Below are the code and all the weights of a small trained network. Each question names an input and a class and asks about switching units off, where a switched-off unit gives its printed mean instead of its output.

import numpy as np


def w(rows, s, z=0):
    codes = np.array(rows[::2]) - 128.0
    scale = np.full(codes.shape[1], s)
    scale[-1] = z or s
    return codes * scale


def norm(h):
    return h / np.sqrt((h * h).mean(-1, keepdims=True) + 1e-5)


def f(y):
    return np.maximum(y, 0)


def log_softmax(a):
    a = a - a.max(-1, keepdims=True)
    return a - np.log(np.exp(a).sum(-1, keepdims=True))


def net(x, mask):
    res = np.array(x, float).reshape(1, 4) / 4 @ E
    u = 0
    for l in range(2):
        y = f(norm(res) @ A[l][:, :-1].T + A[l][:, -1])
        res = res + np.where(mask[u : u + 15], y, B[l][:, -1]) @ B[l][:, :-1]
        u += 15
    return log_softmax(norm(res)[-1] @ U[:, :-1].T + U[:, -1])


A, B = {}, {}
E = w([
[127,128,128,128,129],'x0',
[95,227,192,126,231],'x1',
[47,143,3,110,188],'x2',
[100,172,72,9,145],'x3',
],0.0055)
A[0] = w([
[102,178,137,172,163,178],'0.n0',
[156,138,61,111,29,132],'0.n1',
[151,134,136,106,39,39],'0.n2',
[113,116,69,206,67,118],'0.n3',
[95,115,2,164,93,1],'0.n4',
[91,127,199,88,138,141],'0.n5',
[161,64,100,79,108,131],'0.n6',
[132,135,147,147,202,149],'0.n7',
[112,144,24,194,174,168],'0.n8',
[83,106,48,194,180,85],'0.n9',
[112,91,121,65,92,61],'0.n10',
[94,98,105,215,173,37],'0.n11',
[133,157,123,5,107,174],'0.n12',
[123,63,87,225,47,137],'0.n13',
[145,136,176,159,96,100],'0.n14',
],0.0094,0.0028)
B[0] = w([
[131,104,173,177,114,201],'0.n0',
[75,146,183,113,73,217],'0.n1',
[125,45,128,128,110,174],'0.n2',
[114,75,135,130,173,206],'0.n3',
[140,167,125,30,189,217],'0.n4',
[167,167,139,128,102,183],'0.n5',
[88,152,135,164,71,198],'0.n6',
[99,139,151,188,107,189],'0.n7',
[127,159,3,84,95,234],'0.n8',
[208,168,203,134,22,212],'0.n9',
[95,156,123,146,72,167],'0.n10',
[181,169,128,136,33,172],'0.n11',
[82,205,225,62,154,230],'0.n12',
[194,116,138,87,222,254],'0.n13',
[94,117,112,150,181,186],'0.n14',
],0.014,0.0061)
A[1] = w([
[128,117,189,49,249,198],'1.n0',
[59,178,84,90,113,209],'1.n1',
[221,109,79,148,197,70],'1.n2',
[55,171,83,106,139,119],'1.n3',
[236,219,100,92,189,158],'1.n4',
[101,139,96,126,253,58],'1.n5',
[119,169,243,129,101,147],'1.n6',
[29,77,115,148,144,21],'1.n7',
[108,90,111,219,215,85],'1.n8',
[254,19,41,77,163,97],'1.n9',
[67,45,220,141,89,54],'1.n10',
[142,177,201,17,84,135],'1.n11',
[116,234,139,115,128,250],'1.n12',
[176,153,81,241,102,87],'1.n13',
[72,36,107,121,190,45],'1.n14',
],0.01,0.0022)
B[1] = w([
[178,146,101,185,58,212],'1.n0',
[165,51,137,166,111,185],'1.n1',
[6,126,99,100,103,157],'1.n2',
[131,61,120,163,121,160],'1.n3',
[73,175,175,171,143,196],'1.n4',
[99,54,128,151,116,138],'1.n5',
[130,175,73,99,147,229],'1.n6',
[141,149,95,121,149,130],'1.n7',
[165,105,226,141,158,155],'1.n8',
[226,133,81,30,168,186],'1.n9',
[77,75,208,119,158,175],'1.n10',
[85,153,134,124,168,255],'1.n11',
[165,41,88,147,133,230],'1.n12',
[142,131,146,122,10,154],'1.n13',
[154,65,105,171,184,146],'1.n14',
],0.018,0.011)
U = w([
[205,47,146,113,183,188],'0',
[150,133,250,187,124,5],'1',
[191,163,86,46,155,186],'2',
[161,161,114,170,48,153],'3',
[39,118,206,85,145,95],'4',
[104,235,131,172,182,75],'5',
[69,99,61,68,126,191],'6',
[113,83,59,209,155,80],'7',
],0.019,0.0021)

Each question gives the input, the list of numbers given to net, and the class t.
The units are the neurons (one row each of A and B). Each row of codes is followed by its name. A weight is (code - 128) times the scale printed after its matrix; where a second scale follows, it is the last column's (A, B and U).
mask holds one flag per neuron, layer by layer. A switched-off neuron (its flag False) gives its mean, the last column of its row in B, instead of its output. The means were averaged over made-up inputs and are rounded, as every weight is.
A unit's drop is (log p(t) with every unit on - log p(t) with that unit switched off) / (log p(t) with every unit on - log p(t) with every unit switched off).
The circuit of an input: a set's keep is (log p(t) with only the set's units on - log p(t) with every unit switched off) / (log p(t) with every unit on - log p(t) with every unit switched off). Starting from the 12 units with the biggest drops (on a tie, the unit counted first), units are removed one at a time, each time the one whose removal leaves the highest keep (on an exact tie, the one counted first), for as long as the keep stays at least 0.8.
circuit, biggest first: the units of the circuit, biggest drop first
most important unit: the unit with the biggest drop
top k neurons: the k neurons with the biggest drops, biggest first
top k neurons in layer l: the k neurons of layer l with the biggest drops, biggest first
drop of u: that unit's drop, to one decimal
input [6,6,-3,1], class 5: circuit, biggest first : 1.n6, 1.n9
input [3,0,4,1], class 6: circuit, biggest first : 0.n8, 1.n9
input [-7,0,-4,-8], class 0: top 3 neurons : 0.n12, 1.n9, 0.n9
input [-1,1,0,4], class 5: top 2 neurons : 0.n12, 1.n9
input [-1,4,0,1], class 5: most important unit : 0.n8
input [-3,0,-5,2], class 4: top 2 neurons in layer 0 : 0.n13, 0.n4
input [0,-1,2,2], class 6: top 3 neurons : 0.n13, 1.n12, 1.n9
input [-3,0,-7,-2], class 0: top 2 neurons : 0.n12, 0.n8
input [-8,-2,-6,-5], class 0: top 2 neurons : 1.n9, 0.n8
input [7,5,-8,1], class 5: top 2 neurons : 1.n6, 0.n5
input [-4,-1,1,8], class 6: top 4 neurons : 1.n12, 0.n12, 0.n13, 1.n10
input [5,-7,2,2], class 6: top 4 neurons : 0.n1, 0.n4, 0.n6, 1.n9
input [1,-1,1,4], class 6: top 4 neurons : 1.n12, 0.n13, 0.n12, 1.n10
input [-8,-1,-4,1], class 4: most important unit : 1.n10
input [2,2,4,7], class 7: top 2 neurons : 1.n12, 1.n1
input [2,3,6,2], class 7: top 2 neurons in layer 0 : 0.n8, 0.n13
input [7,2,6,7], class 7: top 2 neurons : 1.n1, 1.n12
input [3,-3,3,6], class 6: top 2 neurons : 1.n12, 1.n10
input [4,-8,1,-6], class 2: top 2 neurons : 1.n9, 0.n13
input [6,7,3,2], class 7: most important unit : 1.n12
input [-4,-7,7,-3], class 2: top 2 neurons in layer 0 : 0.n13, 0.n9
input [-8,6,-4,7], class 5: drop of 1.n9 : 0.1
input [6,-6,5,-6], class 2: drop of 1.n9 : 0.2
input [-4,1,-8,2], class 5: drop of 1.n6 : 0.5
input [5,-1,0,5], class 4: top 3 neurons in layer 0 : 0.n12, 0.n8, 0.n13
